Below is a small trained network, with its code and all its weights. Each question gives an input and a target symbol and asks what happens when units are switched off, that is, made to give their printed mean instead of their output.

import numpy as np


def w(rows, s, z=0):
    codes = np.array(rows[::2]) - 128.0
    scale = np.full(codes.shape[1], s)
    scale[-1] = z or s
    return codes * scale


def norm(h):
    return h / np.sqrt((h * h).mean(-1, keepdims=True) + 1e-5)


def f(y):
    return y / 2 * (1 + np.tanh(0.7978845608 * (y + 0.044715 * y**3)))


def softmax(a):
    e = np.exp(a - a.max(-1, keepdims=True))
    return e / e.sum(-1, keepdims=True)


def log_softmax(a):
    a = a - a.max(-1, keepdims=True)
    return a - np.log(np.exp(a).sum(-1, keepdims=True))


def net(x, mask):
    ids = ['αγδεζθλμξπσφψω'.index(c) for c in x.split()]
    T = len(ids)
    res = E[ids] + P[:T]
    u = 0
    for l in range(3):
        r = norm(res)
        for j in range(2):
            rows = slice(4 * j, 4 * j + 4)
            q, k, v = (r @ M[l][rows].T for M in (Q, K, V))
            z = softmax(np.where(np.tri(T) > 0, q @ k.T / 4**0.5, -1e9)) @ v
            o = O[l][rows]
            res = res + np.where(mask[u + j], z, o[:, -1]) @ o[:, :-1]
        u += 2
        y = f(norm(res) @ A[l][:, :-1].T + A[l][:, -1])
        res = res + np.where(mask[u : u + 4], y, B[l][:, -1]) @ B[l][:, :-1]
        u += 4
    return log_softmax(norm(res)[-1] @ U[:, :-1].T + U[:, -1])


Q, K, V, O, A, B = {}, {}, {}, {}, {}, {}
E = w([
[200,106,130],'α',
[199,110,106],'γ',
[190,99,111],'δ',
[185,102,94],'ε',
[201,125,114],'ζ',
[188,102,83],'θ',
[192,133,87],'λ',
[172,141,119],'μ',
[150,158,106],'ξ',
[133,124,121],'π',
[143,159,141],'σ',
[130,163,129],'φ',
[100,125,254],'ψ',
[127,154,210],'ω',
],0.0068)
P = w([
[140,126,108],'0',
[69,147,49],'1',
[178,226,201],'2',
[47,117,50],'3',
[163,193,254],'4',
[63,164,86],'5',
[184,225,208],'6',
],0.0073)
Q[0] = w([
[246,113,110],'L0H0',
[8,139,2],'L0H0',
[150,140,159],'L0H0',
[197,93,167],'L0H0',
[175,111,178],'L0H1',
[93,53,165],'L0H1',
[108,196,90],'L0H1',
[81,219,97],'L0H1',
],0.0075)
K[0] = w([
[163,162,83],'L0H0',
[62,177,228],'L0H0',
[163,93,103],'L0H0',
[198,120,32],'L0H0',
[113,24,254],'L0H1',
[142,57,106],'L0H1',
[103,214,99],'L0H1',
[13,192,60],'L0H1',
],0.007)
V[0] = w([
[65,184,140],'L0H0',
[141,192,46],'L0H0',
[89,2,85],'L0H0',
[118,76,108],'L0H0',
[99,181,119],'L0H1',
[210,73,176],'L0H1',
[161,105,148],'L0H1',
[211,131,180],'L0H1',
],0.0087)
O[0] = w([
[49,116,164,89],'L0H0',
[184,56,193,252],'L0H0',
[149,238,179,76],'L0H0',
[149,167,144,114],'L0H0',
[134,62,119,155],'L0H1',
[117,209,87,95],'L0H1',
[123,175,111,114],'L0H1',
[99,188,1,133],'L0H1',
],0.0069,0.0043)
A[0] = w([
[62,155,152,72],'L0N0',
[2,112,110,137],'L0N1',
[51,65,155,127],'L0N2',
[110,132,122,4],'L0N3',
],0.0076,0.0033)
B[0] = w([
[173,252,77,67],'L0N0',
[51,233,199,216],'L0N1',
[51,106,161,252],'L0N2',
[173,130,29,34],'L0N3',
],0.004,0.0016)
Q[1] = w([
[95,104,115],'L1H0',
[114,80,98],'L1H0',
[54,10,114],'L1H0',
[128,109,110],'L1H0',
[73,157,172],'L1H1',
[122,190,134],'L1H1',
[188,147,102],'L1H1',
[144,183,128],'L1H1',
],0.012)
K[1] = w([
[91,177,218],'L1H0',
[68,126,225],'L1H0',
[90,161,234],'L1H0',
[117,84,167],'L1H0',
[27,77,171],'L1H1',
[106,166,254],'L1H1',
[181,135,180],'L1H1',
[162,120,242],'L1H1',
],0.0071)
V[1] = w([
[81,81,172],'L1H0',
[74,129,24],'L1H0',
[189,87,80],'L1H0',
[154,120,2],'L1H0',
[122,46,150],'L1H1',
[144,184,68],'L1H1',
[45,146,134],'L1H1',
[223,178,106],'L1H1',
],0.0064)
O[1] = w([
[94,119,193,71],'L1H0',
[127,59,63,52],'L1H0',
[163,108,70,232],'L1H0',
[202,7,3,174],'L1H0',
[184,202,102,141],'L1H1',
[105,94,180,133],'L1H1',
[186,40,57,6],'L1H1',
[23,164,218,250],'L1H1',
],0.0051,0.0025)
A[1] = w([
[158,194,104,97],'L1N0',
[117,4,80,253],'L1N1',
[138,62,129,46],'L1N2',
[254,103,108,101],'L1N3',
],0.0078,0.0041)
B[1] = w([
[123,50,160,140],'L1N0',
[178,149,254,253],'L1N1',
[204,156,78,119],'L1N2',
[45,211,161,226],'L1N3',
],0.0055,0.0042)
Q[2] = w([
[92,173,42],'L2H0',
[164,71,141],'L2H0',
[212,237,152],'L2H0',
[68,116,57],'L2H0',
[85,52,174],'L2H1',
[153,92,44],'L2H1',
[112,250,109],'L2H1',
[51,103,192],'L2H1',
],0.012)
K[2] = w([
[63,60,150],'L2H0',
[167,182,146],'L2H0',
[145,74,1],'L2H0',
[98,92,232],'L2H0',
[43,188,150],'L2H1',
[167,198,86],'L2H1',
[158,86,193],'L2H1',
[74,115,124],'L2H1',
],0.013)
V[2] = w([
[172,83,183],'L2H0',
[120,64,39],'L2H0',
[143,208,126],'L2H0',
[10,139,166],'L2H0',
[145,176,100],'L2H1',
[137,135,130],'L2H1',
[186,116,103],'L2H1',
[97,160,130],'L2H1',
],0.011)
O[2] = w([
[120,35,209,122],'L2H0',
[78,93,1,23],'L2H0',
[225,200,132,253],'L2H0',
[69,227,187,15],'L2H0',
[166,172,172,86],'L2H1',
[125,129,141,133],'L2H1',
[115,92,207,92],'L2H1',
[160,120,101,130],'L2H1',
],0.0081,0.0055)
A[2] = w([
[8,157,229,254],'L2N0',
[121,242,116,126],'L2N1',
[157,61,142,100],'L2N2',
[78,86,62,175],'L2N3',
],0.014,0.0054)
B[2] = w([
[21,80,60,254],'L2N0',
[6,169,128,193],'L2N1',
[101,180,179,171],'L2N2',
[103,73,167,131],'L2N3',
],0.013,0.0077)
U = w([
[145,118,28,172],'α',
[183,132,67,180],'γ',
[133,184,60,188],'δ',
[130,203,130,146],'ε',
[189,77,74,131],'ζ',
[146,227,152,219],'θ',
[243,147,184,156],'λ',
[177,58,143,88],'μ',
[128,116,238,2],'ξ',
[65,186,228,56],'π',
[118,62,149,86],'σ',
[100,90,164,84],'φ',
[3,171,70,130],'ψ',
[72,63,73,151],'ω',
],0.016,0.0043)

Each question gives the input, a string of symbols that net reads in full, and the target symbol t.
The units are the heads (4 rows each of Q, K, V and O) and the neurons (one row each of A and B). Each row of codes is followed by its name. A weight is (code - 128) times the scale printed after its matrix; where a second scale follows, it is the last column's (O, A, B and U).
mask holds one flag per unit, layer by layer, with each layer's heads first. A switched-off unit (its flag False) gives its mean, the last column of its rows in O or B, instead of its output. The means were averaged over made-up inputs and are rounded, as every weight is.
A unit's drop is (log p(t) with every unit on - log p(t) with that unit switched off) / (log p(t) with every unit on - log p(t) with every unit switched off).
The circuit of an input: a set's keep is (log p(t) with only the set's units on - log p(t) with every unit switched off) / (log p(t) with every unit on - log p(t) with every unit switched off). Starting from the 12 units with the biggest drops (on a tie, the unit counted first), units are removed one at a time, each time the one whose removal leaves the highest keep (on an exact tie, the one counted first), for as long as the keep stays at least 0.8.
circuit, biggest first: the units of the circuit, biggest drop first
unit that matters most: the unit with the biggest drop
which heads matter: for each layer, one digit per head in row order, 1 if its drop is at least 0.15 and else 0, layers parted by /
drop of u: that unit's drop, to one decimal
input ψ γ ψ π ψ π γ, target ψ: which heads matter : 10 / 00 / 10
input ω μ ψ ξ λ λ σ, target ω: circuit, biggest first : L2H0, L1H1
input λ μ μ π ε δ λ, target λ: circuit, biggest first : L2N0
input ω ξ π ψ ψ, target ω: which heads matter : 10 / 11 / 10
input ψ λ ξ λ γ θ, target λ: which heads matter : 11 / 01 / 01
input α μ ξ ζ ξ, target α: circuit, biggest first : L0H1, L2H0, L1H0
input α ε σ, target α: which heads matter : 11 / 10 / 10
input ξ λ ψ ξ ξ λ λ, target ξ: which heads matter : 11 / 01 / 10
input δ θ ψ λ π, target δ: circuit, biggest first : L0H0, L0H1, L2H0, L1H0
input λ θ μ, target λ: circuit, biggest first : L1H0, L2N0
input π λ θ λ ε ξ, target ξ: which heads matter : 01 / 00 / 00
input ω ψ ξ, target ω: which heads matter : 11 / 01 / 10
input ω θ θ λ, target λ: which heads matter : 01 / 00 / 00
input δ ω γ ε δ, target δ: circuit, biggest first : L0H1, L0H0, L1H0, L2H0
input θ α ψ ξ λ, target θ: which heads matter : 11 / 11 / 00
input λ γ α, target λ: unit that matters most : L1H0
input ε α λ ξ, target ξ: which heads matter : 00 / 00 / 10
input ζ ω φ λ ψ ψ ω, target ζ: which heads matter : 01 / 10 / 10
input ψ ξ ξ ξ ζ, target ψ: which heads matter : 00 / 00 / 10
input θ λ ξ, target θ: unit that matters most : L0H0
input ω λ α ψ α ψ σ, target ω: which heads matter : 00 / 11 / 10
input λ θ ξ λ ψ, target λ: which heads matter : 11 / 10 / 00
input ξ μ α ψ λ π ω, target ξ: which heads matter : 11 / 11 / 10
input λ δ ω ε μ, target λ: drop of L0H0 : 0.7
input λ θ γ, target λ: drop of L0N2 : 0.0
input α θ λ π α ζ ψ, target α: drop of L2H0 : 0.8
input δ ψ μ λ δ λ γ, target δ: drop of L1N3 : 0.2
input λ θ ξ θ λ ζ, target λ: unit that matters most : L1N1
